Below is a small trained network, with its code and all its weights. Each question gives an input and a class and asks what happens when units are switched off, that is, made to give their printed mean instead of their output.

import numpy as np


def w(rows, s, z=0):
    codes = np.array(rows[::2]) - 128.0
    scale = np.full(codes.shape[1], s)
    scale[-1] = z or s
    return codes * scale


def f(y):
    return y / 2 * (1 + np.tanh(0.7978845608 * (y + 0.044715 * y**3)))


def log_softmax(a):
    a = a - a.max(-1, keepdims=True)
    return a - np.log(np.exp(a).sum(-1, keepdims=True))


def net(x, mask):
    res = np.array(x, float).reshape(1, 6) / 4 @ E
    y = f(res @ A[0][:, :-1].T + A[0][:, -1])
    res = res + np.where(mask, y, B[0][:, -1]) @ B[0][:, :-1]
    return log_softmax(res[-1] @ U[:, :-1].T + U[:, -1])


A, B = {}, {}
E = w([
[128,122,144,104,135,134,136],'x0',
[68,102,120,170,90,248,134],'x1',
[41,117,98,170,102,63,246],'x2',
[193,183,170,197,248,172,209],'x3',
[145,61,7,103,175,138,149],'x4',
[128,120,141,112,133,131,133],'x5',
],0.011)
A[0] = w([
[122,120,64,111,159,144,124,105],'N1',
[114,145,117,134,150,56,138,77],'N2',
[64,132,97,91,80,116,90,155],'N3',
[89,133,147,112,87,83,89,112],'N4',
[207,143,115,85,143,5,136,60],'N5',
[62,119,128,101,133,99,160,71],'N6',
[68,143,126,105,115,124,193,103],'N7',
[137,148,132,127,140,79,115,47],'N8',
[128,177,178,140,99,98,123,92],'N9',
[110,81,135,135,136,99,210,138],'N10',
[92,135,133,109,120,79,186,139],'N11',
[132,117,105,153,107,118,160,95],'N12',
[111,99,141,175,141,181,125,108],'N13',
[116,94,105,121,91,134,110,151],'N14',
[164,140,143,154,185,160,177,136],'N15',
[110,98,108,78,99,111,85,114],'N16',
[92,85,139,142,86,193,158,1],'N17',
[71,121,147,118,92,102,79,107],'N18',
[112,175,171,132,88,136,135,110],'N19',
[106,89,94,101,114,100,80,130],'N20',
[132,90,79,81,155,160,170,76],'N21',
[172,148,123,104,120,74,144,78],'N22',
[121,137,39,88,171,105,123,102],'N23',
[149,142,142,93,131,185,72,108],'N24',
[79,97,141,149,124,127,166,116],'N25',
[144,69,127,114,100,87,103,117],'N26',
[97,195,179,98,94,129,128,119],'N27',
[134,120,120,80,80,128,160,108],'N28',
[199,102,131,125,151,140,54,134],'N29',
[168,74,55,88,148,134,150,58],'N30',
[94,155,96,165,74,59,188,62],'N31',
[192,132,146,178,148,130,161,149],'N32',
[96,128,106,154,89,227,139,111],'N33',
[155,145,113,169,99,114,167,132],'N34',
[157,144,145,170,179,129,164,134],'N35',
],0.013,0.0027)
B[0] = w([
[205,91,196,192,101,90,115,176],'N1',
[160,177,111,85,111,200,129,178],'N2',
[65,139,147,100,179,85,174,237],'N3',
[101,113,122,136,193,99,169,209],'N4',
[182,162,142,56,44,192,204,246],'N5',
[126,144,115,120,139,128,85,185],'N6',
[124,149,85,133,117,165,37,199],'N7',
[185,122,142,104,83,194,186,156],'N8',
[182,61,164,183,90,71,147,191],'N9',
[117,174,100,132,136,102,45,209],'N10',
[148,184,87,129,70,130,40,205],'N11',
[150,180,122,144,99,100,100,158],'N12',
[134,133,122,70,124,148,172,180],'N13',
[140,139,144,109,165,94,148,188],'N14',
[39,134,116,112,214,71,127,221],'N15',
[69,138,132,109,164,98,117,220],'N16',
[157,152,129,66,100,183,178,193],'N17',
[78,128,137,125,185,86,159,210],'N18',
[194,112,197,255,103,104,128,186],'N19',
[81,99,123,126,187,70,150,216],'N20',
[163,60,202,210,79,98,126,184],'N21',
[140,160,108,108,66,217,222,175],'N22',
[133,88,188,184,88,93,146,200],'N23',
[157,144,72,109,111,161,48,203],'N24',
[141,193,83,134,64,162,69,186],'N25',
[70,90,114,110,151,122,166,195],'N26',
[163,56,183,189,108,99,99,197],'N27',
[131,116,138,116,156,80,133,166],'N28',
[160,195,63,108,131,139,2,214],'N29',
[181,71,177,180,126,131,109,206],'N30',
[144,125,86,136,144,119,79,235],'N31',
[15,126,146,96,171,46,138,202],'N32',
[179,186,117,89,56,206,241,217],'N33',
[146,112,147,99,171,125,97,163],'N34',
[58,90,121,113,207,84,165,211],'N35',
],0.0079,0.013)
U = w([
[67,142,140,117,200,97,157,110],'0',
[143,192,90,123,110,141,7,66],'1',
[155,175,139,88,72,182,222,251],'2',
[168,85,205,246,103,110,127,59],'3',
],0.016,0.0014)

Each question gives the input, the list of numbers given to net, and the class t.
The units are the neurons (one row each of A and B). Each row of codes is followed by its name. A weight is (code - 128) times the scale printed after its matrix; where a second scale follows, it is the last column's (A, B and U).
mask holds one flag per neuron, in row order. A switched-off neuron (its flag False) gives its mean, the last column of its row in B, instead of its output. The means were averaged over made-up inputs and are rounded, as every weight is.
A unit's drop is (log p(t) with every unit on - log p(t) with that unit switched off) / (log p(t) with every unit on - log p(t) with every unit switched off).
The circuit of an input: a set's keep is (log p(t) with only the set's units on - log p(t) with every unit switched off) / (log p(t) with every unit on - log p(t) with every unit switched off). Starting from the 12 units with the biggest drops (on a tie, the unit counted first), units are removed one at a time, each time the one whose removal leaves the highest keep (on an exact tie, the one counted first), for as long as the keep stays at least 0.8.
circuit, biggest first: the units of the circuit, biggest drop first
most important unit: the unit with the biggest drop
top k neurons: the k neurons with the biggest drops, biggest first
drop when u is switched off: that unit's drop, to one decimal
input [7,-7,-7,6,-8,5], class 3: top 4 neurons -> [N9; N27; N19; N33]
input [-4,-7,7,3,4,3], class 1: top 3 neurons -> [N10; N11; N31]
input [2,-7,6,-5,8,-3], class 3: circuit, biggest first -> [N23]
input [3,-1,7,-4,8,6], class 3: top 3 neurons -> [N21; N23; N30]
input [2,-6,-5,5,1,5], class 2: top 2 neurons -> [N5; N22]
input [2,1,-5,6,-6,7], class 0: top 3 neurons -> [N15; N32; N35]
input [-2,-8,8,0,4,8], class 1: top 2 neurons -> [N10; N11]
input [0,8,7,-3,4,-7], class 2: top 3 neurons -> [N33; N17; N29]
input [-7,5,-4,3,2,3], class 2: top 2 neurons -> [N33; N10]
input [-1,6,-7,8,7,-1], class 0: top 3 neurons -> [N15; N35; N32]
input [-5,-7,-7,-7,5,-1], class 0: top 2 neurons -> [N20; N26]
input [1,7,-6,4,4,1], class 2: top 3 neurons -> [N33; N13; N10]
input [8,-1,4,0,5,-2], class 3: top 4 neurons -> [N21; N29; N23; N30]
input [5,-8,-6,-6,0,-3], class 2: top 2 neurons -> [N5; N22]
input [0,8,3,-8,-4,-1], class 0: top 4 neurons -> [N3; N18; N5; N4]
input [-4,-8,2,-8,-1,-8], class 0: most important unit -> N20
input [1,0,6,-5,4,-4], class 1: top 2 neurons -> [N11; N7]
input [0,2,5,-4,-2,8], class 1: drop when N11 is switched off -> 0.2
input [-6,3,-1,-7,6,4], class 0: drop when N3 is switched off -> 0.1
input [-8,-8,-5,5,-4,-8], class 2: circuit, biggest first -> [N5]
input [7,8,4,-1,6,4], class 2: drop when N33 is switched off -> 1.1
input [-7,3,6,4,-3,2], class 1: drop when N35 is switched off -> 0.0
